Known rows:
[ 30   1   6  10 -28 -22  26  -6  24 -28  -4  24 -22   5 -35 -18  13  -7
  13  16  -5  17  -9  21 -50 -27  -1   9  18  24  10 -13   4  16 -27  -3
  -7 -21   9 -25  -2  47]: skulom
[ 37   6   9   3 -22 -17  13 -24  33 -24  -5  10 -19   3 -16 -24   5  -3
  15  27 -10   7  -4  41 -51 -25   3  12  12  15  14 -14   9  22 -21  -8
  -2 -20   2 -24 -14  47]: triskim
[ -8  13  14   8   6  -3  18  16   6   6 -16   7 -10  26  -3   3 -15  19
  18   5   4   7   3  -2 -14  11  13  -7 -25   6  -3  -1 -10 -27 -10  11
 -13 -29  12  -1   5 -13]: midru
[ 10  -3   3   2 -14  -9   4  -8   8   1  10  -1  -2   1 -13 -12 -14  10
  -5  12  -1   1   3   5  -2  -3   3  12   7   1  -7   0   9   2   2 -13
   0 -13  -3  -2 -18   5]: liplok
[ -7 -19  -6  21 -24 -14  11   5  -2   7   6   9  -1   1 -11  -5   6  -2
  10   9  14  10  17  -7   7  -2 -11  13  -2   2  10  -2  -5 -17  -7 -15
   6   3   4  -8 -18  12]: kudam
[-11  16  16  10   1   1  18  15   5   1 -15   3  -7  24  -2   4 -15  23
  20   8   4   6   5   7 -13  13  16  -7 -28   2  -3  -1  -8 -28  -5   9
 -14 -24  17   1   5 -12]: breklan
[  8 -14  26   9   1  -4   9  10   6 -12  34  36  18  15  -2  -6 -21  17
 -33  16   5   1  11   5  -5 -19  13   8   6   4 -20  -9  12  17   9   2
   2  13  -5  -1 -38  13]: plufe
[  9 -12  20   7  -2  -5   8   6   6 -10  29  27  14  10  -5  -7 -20  16
 -27  16   6   1   9   6  -3 -16  11   9   6   4 -17  -8  11  13   8  -2
   1   7  -5  -1 -34  12]: valur
[  4  -2  -8   9 -16 -12  11 -19  -3   5   3  -3  -4 -19 -16  -7 -30  17
 -15   9  -1   0  -2   4  17   8  22   4  16  15  -9   1  10  12 -15 -20
 -19 -41   0   4 -39   5]: boson
[  5  -9  34   4 -16  -6   8  -6  11   0  17  35  20  15 -14 -21 -19   1
 -19  26   2  -9  -4  -4  -5  -2   3  22  18  -8 -24  -4  11  13  14   3
   4  35  -7   5 -23 -10]: fivik
[  7   6  -6 -17 -30   2  16  17   4   2   7   6   2   4 -38  10 -17  -2
 -11 -11  18  10  15  41  41  -4 -17  18 -15 -24  11   2  25  24   8  15
  10 -29  -3 -10   1  24]: lonapor
[  3  26 -11 -10 -40  -4 -17   9   5 -22  17  -3  -9   7 -26   5 -20  -4
  -9 -19  13 -14  20   4   2 -18 -24  15  -8  -9  -7 -14  23   5  18  -6
 -11 -22   8  14  -5  16]: gifegri
[ 27   3  12  10 -21 -17  27 -11   8  -9   3  19 -12   6 -36 -20   2 -10
  -9  11 -16   5  -5  24 -21 -16   3   6  12   5  25  -8   5   7  -8   6
 -16 -22  -4 -18   2  50]: plolem
[ 11  -3   2   3 -16 -10   4  -8   9   1  10   0  -2   2 -12 -11 -14   9
  -5  13   0   1   3   4  -2  -3   4  10   8   1  -6   0   9   2   1 -14
  -2 -13  -2  -1 -19   5]: brustok
[  1  14  29  10  11  -8  18   9  -9  17 -11   2  -2  33  -5  -9 -18  13
  -8  -3 -25  -6   0  -5 -10  13  21 -19 -24  -1  15  -1 -13 -37  12  17
 -38 -35  -3   3  20   3]: skimak
[ -2  14  17   0  12   0   8   8  11   7 -19  -7  -9  28  10  -4 -22  24
  17  12  -4   4   6   6 -16  13  16  -7 -25   4  -6  -1  -7 -19  -6   9
  -7 -32   7  -1  -1 -19]: vabrik
[ 10  -3   3   3 -15  -9   4  -5  10   1   8   0  -2   2 -12 -12 -14  11
  -4  12   0   1   4   4  -3  -2   4  10   6   2  -6   0   9   1   3 -12
  -2 -13  -2  -2 -17   3]: skenim
[ -7   2  -4  23 -34  -5  18  -8  -5 -17   7   6   4 -19 -25   5 -13  20
  -3  10   1   3  -3   9   8   8  14   5  12   8  -8   0  10   3  -1 -21
 -22 -18  25   5 -22  15]: dunamol
[ -2  21  -5  14 -21  -7   6 -10   3  -9  16   5 -14   2 -22  -8 -17  -7
  -8   5  12 -13   8  -3  -4 -11  -7  15   6  -1   0 -11   6 -15  -2  -5
  -9  -5   5  10 -20  14]: stafi

Facts:
skedrus μ lonapor; plalodra μ letal; grufi μ fluflo; grufi μ kudam; plazor μ tredri; plazor μ trafur
plazor μ letal; budron μ roklok; budron μ toveskal; neklavuk μ tevodo; neklavuk μ skuzabra; neklavuk μ gutur
klotrel μ flurulur; plefim μ trafur; plefim μ tevodo; plefim μ paron; plefim μ toveskal; zotren μ budron
zotren μ stavi; zotren μ letal; klifim μ nesto; klifim μ skubrar; klifim μ letal; fave μ mutin
fave μ letal; breskir μ skuzabra; nagriflom μ skebu; nagriflom μ mutin; zeris μ trafur; zeris μ tevodo
zeris μ letal; dunamol μ trafur; mutin μ letal; midru μ skubrar; midru μ skulom; guke μ klotrel
guke μ lonapor; zede μ skedrus; tevodo μ toveskal; tevodo μ letal; tevodo μ brisen; flurulur μ tredri
paron μ kiskodri; paflel μ kiskodri; paflel μ letal; diplen μ zeri; diplen μ letal; diplen μ brisen
gotrar μ trafur; gotrar μ paflel; pleguk μ rastem; pleguk μ kiskodri; brebrem μ letal; lonapor μ roklok
gegron μ klotrel; gegron μ skuzabra; nesto μ skuzabra; nesto μ kiskodri; nesto μ letal; mipler μ vafle
gutur μ flurulur; notrol μ letal; fladrak μ trafur; gifegri μ letal; tustos μ skedrus; tustos μ letal
skimak μ tredri; kudam μ klotrel; plolem μ tredri; plolem μ lonapor; plolem μ fave; goremo μ roklok
stuve μ flurulur; stuve μ mutin; toveskal μ tredri; skuzabra μ letal; lofu μ dofla; lofu μ mutin
brisen μ trafur; brisen μ flurulur; brisen μ letal; fofliplal μ tredri; trafur μ letal; talem μ notrol
talem μ vafle; talem μ sule; talem μ letal; klidas μ grufi; klidas μ skedrus; maskin μ skimak
flabra μ zeri; dofla μ paflel; dofla μ toveskal; dofla μ letal; stavi μ skimak; stavi μ letal
skulom μ skebu; kiskodri μ tredri; sule μ letal; sivo μ flurulur; pliplel μ skimak; stafi μ plalodra
stafi μ letal; breklan μ tevodo; breklan μ briklu; reklo μ nesto; reklo μ stafi; flaskes μ roklok
flaskes μ letal; suluklu μ pleguk; bostul μ zulan; bostul μ letal; zulan μ paflel; lagror μ roklok
lagror μ letal; plaretis μ tredri; plaretis μ plefim; rara μ plolem; fluflas μ mutin; bedros μ flurulur
vebrik λ 738; skedrus λ 568; plalodra λ 791; raskevu λ 738; stize λ 738; grufi λ 738
mazom λ 791; plazor λ 791; kluvo λ 568; rastem λ 791; briklu λ 791; budron λ 738
neklavuk λ 791; klotrel λ 791; plefim λ 568; zotren λ 568; puplusor λ 738; kestekil λ 791
disko λ 568; tidrugru λ 738; zetrel λ 568; klifim λ 738; letal λ 738; fave λ 568
plakam λ 738; breskir λ 568; nagriflom λ 738; zeris λ 568; grusuzo λ 738; leklol λ 738
dunamol λ 568; mutin λ 568; vabrik λ 568; mefus λ 791; gevo λ 791; pluflu λ 568
midru λ 738; stiplol λ 568; guke λ 568; zede λ 738; tevodo λ 568; flurulur λ 568
pador λ 568; paron λ 568; tremun λ 791; paflel λ 568; diplen λ 791; skizam λ 791
gotrar λ 791; pleguk λ 791; brebrem λ 568; pufam λ 791; triskim λ 791; lonapor λ 791
gegron λ 568; nesto λ 568; stugapek λ 568; ragrur λ 568; lozam λ 738; bufek λ 738
trelis λ 738; mopok λ 738; mipler λ 568; flisti λ 568; bridi λ 738; gutur λ 791
notrol λ 738; grezun λ 738; mator λ 738; pliklem λ 791; fladrak λ 791; gifegri λ 738
tustos λ 738; skimak λ 568; kudam λ 568; votem λ 738; lebros λ 568; pegedrek λ 738
plolem λ 791; goremo λ 568; flifis λ 568; fivik λ 738; griflok λ 791; nododri λ 791
stuve λ 791; toveskal λ 568; zadrun λ 738; robrak λ 568; skuzabra λ 791; lofu λ 568
brisen λ 791; fofliplal λ 791; zeri λ 568; trafur λ 568; talem λ 568; gima λ 568
skubrar λ 791; flesto λ 568; klidas λ 791; seklir λ 791; maskin λ 738; liplok λ 568
flabra λ 568; dofla λ 791; stidruzil λ 568; stavi λ 738; skulom λ 791; larom λ 568
skebu λ 738; brodror λ 738; kiskodri λ 568; nidro λ 738; zaklu λ 791; bamu λ 791
roklok λ 791; tusuki λ 568; skubim λ 568; plalu λ 738; sule λ 791; sivo λ 568
pliplel λ 791; skenim λ 738; boson λ 568; fluflo λ 791; brustok λ 791; nilen λ 791
stafi λ 568; brodan λ 791; breklan λ 568; penu λ 568; tredri λ 791; tralosi λ 568
reklo λ 738; skovek λ 738; botogra λ 791; drogar λ 568; valur λ 738; flaskes λ 568
suluklu λ 568; bostul λ 738; plufe λ 738; binel λ 568; bevul λ 791; zulan λ 791
vafle λ 791; triflir λ 568; votek λ 738; braklu λ 738; plotru λ 568; lagror λ 568
plaretis λ 738; rara λ 568; fluflas λ 791; bedros λ 568; vebrik γ bamu; plalodra γ plufe
raskevu γ brustok; stize γ vabrik; mazom γ lonapor; plazor γ trelis; kluvo γ mator; briklu γ vebrik
budron γ bridi; klotrel γ trafur; zotren γ flesto; puplusor γ plolem; disko γ tralosi; tidrugru γ zotren
zetrel γ skedrus; klifim γ briklu; letal γ penu; plakam γ skubrar; nagriflom γ pador; zeris γ fluflas
leklol γ triflir; dunamol γ skubim; mefus γ zaklu; gevo γ drogar; pluflu γ brebrem; stiplol γ pufam
zede γ mefus; flurulur γ raskevu; pador γ larom; paron γ bevul; tremun γ flabra; paflel γ tusuki
diplen γ paflel; skizam γ budron; gotrar γ kluvo; pufam γ plalu; triskim γ skulom; lonapor γ gifegri
gegron γ zetrel; stugapek γ zede; lozam γ votek; bufek γ robrak; trelis γ grezun; mopok γ liplok
flisti γ kudam; bridi γ tremun; gutur γ grusuzo; notrol γ dunamol; grezun γ fluflo; mator γ lozam
pliklem γ lebros; fladrak γ skovek; gifegri γ pliklem; kudam γ ragrur; votem γ suluklu; lebros γ gotrar
pegedrek γ gima; plolem γ letal; goremo γ mazom; fivik γ stugapek; griflok γ botogra; nododri γ flisti
toveskal γ zeri; zadrun γ mipler; robrak γ goremo; fofliplal γ stidruzil; zeri γ rastem; talem γ gegron
gima γ stiplol; skubrar γ sule; flesto γ nododri; liplok γ sivo; flabra γ brodror; dofla γ nagriflom
stidruzil γ plakam; stavi γ nilen; skulom γ puplusor; larom γ plotru; skebu γ disko; brodror γ gutur
nidro γ skebu; zaklu γ plalodra; bamu γ kestekil; tusuki γ zeris; skubim γ binel; plalu γ fladrak
sule γ leklol; skenim γ fave; boson γ nidro; fluflo γ braklu; brustok γ guke; stafi γ stize
brodan γ votem; tralosi γ tevodo; skovek γ fivik; botogra γ pegedrek; drogar γ griflok; valur γ pluflu
suluklu γ boson; bostul γ flifis; plufe γ valur; binel γ plazor; bevul γ tredri; zulan γ skizam
vafle γ bostul; triflir γ seklir; votek γ talem; plotru γ tidrugru; fluflas γ triskim

Rows:
No name comes twice in this set of rows, the named rows included.
[ -5  13  -4  18 -20  -8  15  -3   2 -10  17   4  -5   3 -25  -3  -7  -1
 -13   7   3 -10   7  -3  -2 -11  -6  12   8   0  -1  -5   6 -19  -1 -10
  -8  -2  15   8 -11  17]	dofla
[  5  21  -4  16 -25 -22  12  -6  23  -5  12  14  -7   2 -20  -2   2 -15
  -8   9  14 -23   1  15 -28 -29  -4   9   4   3   7 -14   5 -12 -23 -17
 -14 -11  18   2 -17  29]	paflel
[  4  -5  30   3 -24  -7   7 -10  13   6  10  28  16  12 -19 -25 -17  -6
 -11  27   1 -10  -9  -4  -4   5   1  25  19  -9 -22  -1  11  10  13   0
   5  33  -7   5 -16 -15]	skovek
[ 11  -2  10  14 -21 -15  11  -6  -5   9  15   7   6   1 -21 -12 -11   2
 -21   1 -15  -8  -2   0   2  -3   9   2   6  -4  13  -1   3 -11  14 -11
 -25 -13  -6   2  -4  22]	fofliplal
[  5  15  -7  -5 -37  -6  -8   7   5 -13  14   2  -5   4 -26   0 -16  -2
  -9 -12  11  -8  16   2   2 -12 -18  13  -4  -5  -4  -9  18   2  10  -7
  -8 -18   4   8  -7  15]	talem
[-19  33  19  24 -17  11   3   4  -5 -22 -11   3 -16  17   7   4 -19  29
  35   9  10   3   9   5 -20  21  13   0 -33  -2   3 -10 -13 -37  14   6
 -25 -11  22   9   0  -6]	brisen
[  6 -15  36   8   0  -3  10  10   7 -11  35  48  25  19  -3  -7 -23  14
 -37  22   7  -2   8   3  -4 -17  13  13   8   0 -26 -11  11  20  14   7
   4  29  -7   1 -38   6]	mefus
[ -8  14  17   6   7  -2  18  15   3   7 -15   5  -9  27  -4   0 -16  17
  14   4   2   6   4   2 -11  12  14  -8 -26   3   1  -1 -10 -28  -7  15
 -15 -31   8   0   7 -12]	rara
[-19  44   9  12   3   1   9   4   7   2 -11   2 -22  28   4   3 -25   3
  15   3  18 -17  14  -1 -18   2   2   1 -30  -1   2 -16 -12 -43 -13  14
 -16 -22  14  14  -7 -10]	skuzabra
[  6   1  21   0 -38 -11   6 -23  15  15  -4  13   7   5 -29 -32 -14 -14
   4  27  -2 -13 -17  -8  -4  16  -6  32  26 -16 -18   6   9   2  11  -8
   4  28  -6   8  -5 -26]	plalu
[  4   3  16  -1 -43 -12   4 -27  16  19  -9   5   3   1 -32 -33 -12 -17
  13  27  -5 -14 -20  -8  -3  21  -6  33  27 -17 -15   8   9   0   9 -12
   3  24  -6   8  -1 -29]	pufam
[-12  13  -6  25 -31  -7  18 -25 -18  -9   0   4  -1 -24 -25  -2 -29  11
 -24   1 -12 -14  -1   1  21  13  21   0  17  17  -1  -7   8   3  -6 -18
 -44 -39  17  18 -34  21]	plazor

Now the same objects, written a new way:
Known rows:
[  1  -9 -26  29 -27 -18  16   5  15 -24  -3 -28  -1]: letal
[  0  10 -21  11 -15 -15  13 -14  -6 -17  -1   1   5]: stavi
[  6  25 -16  19  -7   0   0 -14  15 -40 -14  16  26]: tustos
[  5  34 -19  21  -9   1  14 -10  14 -48 -19  16  25]: fave
[  3  23 -16  19  -1  -5  -1 -16  18 -41 -16  16  24]: lagror
[  3   8  -2  10  -5  20 -17 -19   8 -17 -17  23  29]: pleguk
[-23   9  22  -8 -14  -7  -7  13  -6  -1  28  33  -3]: pador
[ -5   8   7   5 -13   0 -13   4  -5   8   3  -6  -7]: skizam
[ -9 -19  -5 -11  -6   7   6 -37 -30  15 -13  13   8]: toveskal
[ -4  18   5   8 -13   3 -15   2  -2   6   2  -2   0]: zeri
[ -7   6   8   6 -12  -1 -14   6  -4   7   5  -6  -7]: skubrar
[ -5  17   7   7 -13  -1 -15  -2  -5   9   2  -4  -2]: gevo
[  3  44 -55 -10   1  16 -32   8 -21  19   3   6 -19]: kluvo
[  6  23   0  14  -6  16 -11  -9  10 -26 -16  19  24]: breskir
[ 14   5  17  -9 -10  22  27 -11 -58  -8 -13   8  -5]: flurulur
[  5  21   5  12   3  14 -17 -12  11 -28 -17  20  23]: klidas
[ -6   6   8   6 -12   0 -14   4  -5   8   4  -5  -6]: votem
[ -5  14   5   6 -12   1 -14   2  -4   7   2  -3  -3]: brodan
[ -4  33   4  13 -10  24 -13   0  19 -16 -20  16  26]: flifis

Rows:
No name comes twice in this set of rows, the named rows included.
[  0  29 -30  -4  -4  10 -25   5 -14  16   3   1 -15]	mazom
[  6  16 -20  18 -13   5   2 -18  13 -34 -14  18  29]	nesto
[ 17  41  26  14  -8 -24 -20 -47 -20  15   1 -11  11]	zede
[  5  39  24  13 -19 -12 -16 -27 -12  24   2 -17   7]	gima
[ 24   2 -32  28 -30  11  -8 -19  19 -40   2  25  41]	trafur
[ -3  21 -11   1  -9   4 -18   4  -9  12   4  -2 -10]	robrak
[ 29  26  22  19 -28 -13 -29 -52 -21  24  14  -8  22]	fladrak
[  8 -55  15  23  -3   5 -12  10   4 -16 -19 -45 -15]	skulom
[  3  40 -47  -8   0  14 -29   6 -18  19   3   5 -17]	lozam
[  0  25  15  10 -16  -6 -15 -11  -8  16   3 -12   0]	griflok
[ 15   5 -18  22 -17  13  -9 -19  15 -36  -8  25  36]	tevodo
[ -2 -15   5   2  13 -17 -23 -18  -7  -8   0   3  -4]	budron

